Below are the code and all the weights of a small trained network. Each question names an input and a target symbol and asks about switching units off, where a switched-off unit gives its printed mean instead of its output.

import numpy as np


def w(rows, s, z=0):
    codes = np.array(rows[::2]) - 128.0
    scale = np.full(codes.shape[1], s)
    scale[-1] = z or s
    return codes * scale


def f(y):
    return y / 2 * (1 + np.tanh(0.7978845608 * (y + 0.044715 * y**3)))


def softmax(a):
    e = np.exp(a - a.max(-1, keepdims=True))
    return e / e.sum(-1, keepdims=True)


def log_softmax(a):
    a = a - a.max(-1, keepdims=True)
    return a - np.log(np.exp(a).sum(-1, keepdims=True))


def net(x, mask):
    ids = ['αβγδεζηθμξπστψω'.index(c) for c in x.split()]
    T = len(ids)
    res = E[ids] + P[:T]
    q, k, v = (res @ M[0].T for M in (Q, K, V))
    z = softmax(np.where(np.tri(T) > 0, q @ k.T / 3**0.5, -1e9)) @ v
    res = res + np.where(mask[0], z, O[0][:, -1]) @ O[0][:, :-1]
    y = f(res @ A[0][:, :-1].T + A[0][:, -1])
    res = res + np.where(mask[1:9], y, B[0][:, -1]) @ B[0][:, :-1]
    return log_softmax(res[-1] @ U[:, :-1].T + U[:, -1])


Q, K, V, O, A, B = {}, {}, {}, {}, {}, {}
E = w([
[50,99,118,204,120],'α',
[75,114,65,154,164],'β',
[196,129,189,226,85],'γ',
[172,169,104,120,95],'δ',
[119,196,135,71,58],'ε',
[166,41,121,150,133],'ζ',
[130,192,210,96,97],'η',
[31,94,45,156,81],'θ',
[133,91,195,198,93],'μ',
[91,124,177,127,208],'ξ',
[182,98,193,138,178],'π',
[57,130,53,70,131],'σ',
[78,80,190,118,7],'τ',
[165,143,94,254,89],'ψ',
[46,167,138,95,66],'ω',
],0.021)
P = w([
[146,143,153,207,100],'0',
[135,82,129,46,199],'1',
[140,175,201,196,92],'2',
[149,85,134,36,201],'3',
[131,174,183,214,115],'4',
[133,63,70,89,236],'5',
[131,156,158,228,124],'6',
[151,62,76,88,235],'7',
[137,131,108,254,141],'8',
],0.0081)
Q[0] = w([
[152,211,7,61,174],'head 1',
[92,158,251,116,102],'head 1',
[171,82,253,155,238],'head 1',
],0.0063)
K[0] = w([
[186,212,76,56,150],'head 1',
[124,193,214,118,112],'head 1',
[183,78,216,165,247],'head 1',
],0.011)
V[0] = w([
[103,85,178,137,111],'head 1',
[114,176,42,157,22],'head 1',
[45,135,151,57,3],'head 1',
],0.0065)
O[0] = w([
[107,46,252,204,55,251],'head 1',
[107,147,47,252,159,33],'head 1',
[123,101,3,166,133,63],'head 1',
],0.0063,0.0024)
A[0] = w([
[210,202,116,147,135,129],'neuron 1',
[95,143,74,79,130,123],'neuron 2',
[85,160,112,32,186,190],'neuron 3',
[107,102,81,66,53,140],'neuron 4',
[100,82,147,131,188,253],'neuron 5',
[165,254,93,160,101,221],'neuron 6',
[99,140,188,153,148,127],'neuron 7',
[177,98,115,72,201,138],'neuron 8',
],0.015,0.0063)
B[0] = w([
[156,156,102,199,178,155],'neuron 1',
[177,75,249,208,114,180],'neuron 2',
[152,230,130,160,82,200],'neuron 3',
[92,95,186,126,190,176],'neuron 4',
[93,146,76,96,67,249],'neuron 5',
[78,131,131,31,179,199],'neuron 6',
[188,135,109,122,121,217],'neuron 7',
[171,96,70,141,218,194],'neuron 8',
],0.012,0.011)
U = w([
[78,154,214,167,135,156],'α',
[226,112,124,222,48,12],'β',
[132,80,140,61,2,255],'γ',
[105,243,43,63,121,106],'δ',
[112,211,214,49,132,116],'ε',
[41,162,30,66,44,241],'ζ',
[182,199,155,235,152,57],'η',
[21,49,160,11,93,59],'θ',
[122,249,158,69,35,132],'μ',
[84,102,60,206,189,154],'ξ',
[100,28,107,39,216,126],'π',
[137,169,109,175,225,91],'σ',
[206,127,152,38,135,157],'τ',
[133,203,15,228,66,188],'ψ',
[108,30,146,210,121,13],'ω',
],0.0078,0.0044)

Each question gives the input, a string of symbols that net reads in full, and the target symbol t.
The units are the heads (3 rows each of Q, K, V and O) and the neurons (one row each of A and B). Each row of codes is followed by its name. A weight is (code - 128) times the scale printed after its matrix; where a second scale follows, it is the last column's (O, A, B and U).
mask holds one flag per unit, heads first, then neurons. A switched-off unit (its flag False) gives its mean, the last column of its rows in O or B, instead of its output. The means were averaged over made-up inputs and are rounded, as every weight is.
A unit's drop is (log p(t) with every unit on - log p(t) with that unit switched off) / (log p(t) with every unit on - log p(t) with every unit switched off).
The circuit of an input: a set's keep is (log p(t) with only the set's units on - log p(t) with every unit switched off) / (log p(t) with every unit on - log p(t) with every unit switched off). Starting from all 9 units, units are removed one at a time, each time the one whose removal leaves the highest keep (on an exact tie, the one counted first), for as long as the keep stays at least 0.8.
circuit, biggest first: the units of the circuit, biggest drop first
most important unit: the unit with the biggest drop
k most important neurons: the k neurons with the biggest drops, biggest first
drop when u is switched off: that unit's drop, to one decimal
input π ζ β, target ζ: circuit, biggest first	[neuron 2; neuron 8]
input ω σ β α ζ ω, target α: circuit, biggest first	[neuron 2; neuron 4; head 1; neuron 8]
input θ ζ δ β, target ψ: circuit, biggest first	[neuron 3; neuron 6]
input ψ π π δ μ ψ σ δ, target σ: 3 most important neurons	[neuron 1; neuron 5; neuron 6]
input σ ψ ζ δ π γ μ ψ, target ξ: most important unit	neuron 1
input γ η π θ, target ω: circuit, biggest first	[neuron 2; head 1; neuron 4]
input β μ θ β δ, target δ: 4 most important neurons	[neuron 6; neuron 2; neuron 1; neuron 4]
input ζ π ω σ, target η: 2 most important neurons	[neuron 3; neuron 2]
input μ ζ ζ δ δ η, target μ: circuit, biggest first	[neuron 3; neuron 4]
input θ τ ψ, target σ: circuit, biggest first	[neuron 6; neuron 1]
input τ α ω, target θ: 2 most important neurons	[neuron 6; neuron 3]
input β δ γ μ, target γ: 2 most important neurons	[neuron 8; neuron 3]
input γ ζ π, target τ: 4 most important neurons	[neuron 7; neuron 3; neuron 2; neuron 8]
input π γ θ ω ξ ζ θ ω, target α: most important neuron	[neuron 2]
input π μ ξ γ μ β τ β, target ψ: 3 most important neurons	[neuron 3; neuron 6; neuron 5]
input α π β γ γ τ, target θ: 2 most important neurons	[neuron 4; neuron 3]
input ψ β γ σ α ω ε, target π: 3 most important neurons	[neuron 6; neuron 3; neuron 5]
input σ τ γ ζ α, target ψ: 3 most important neurons	[neuron 6; neuron 4; neuron 2]
input μ σ η σ θ, target ξ: drop when neuron 3 is switched off	0.1
input ζ ε τ α μ, target β: drop when head 1 is switched off	0.2
input β ζ α, target ψ: drop when neuron 2 is switched off	0.3
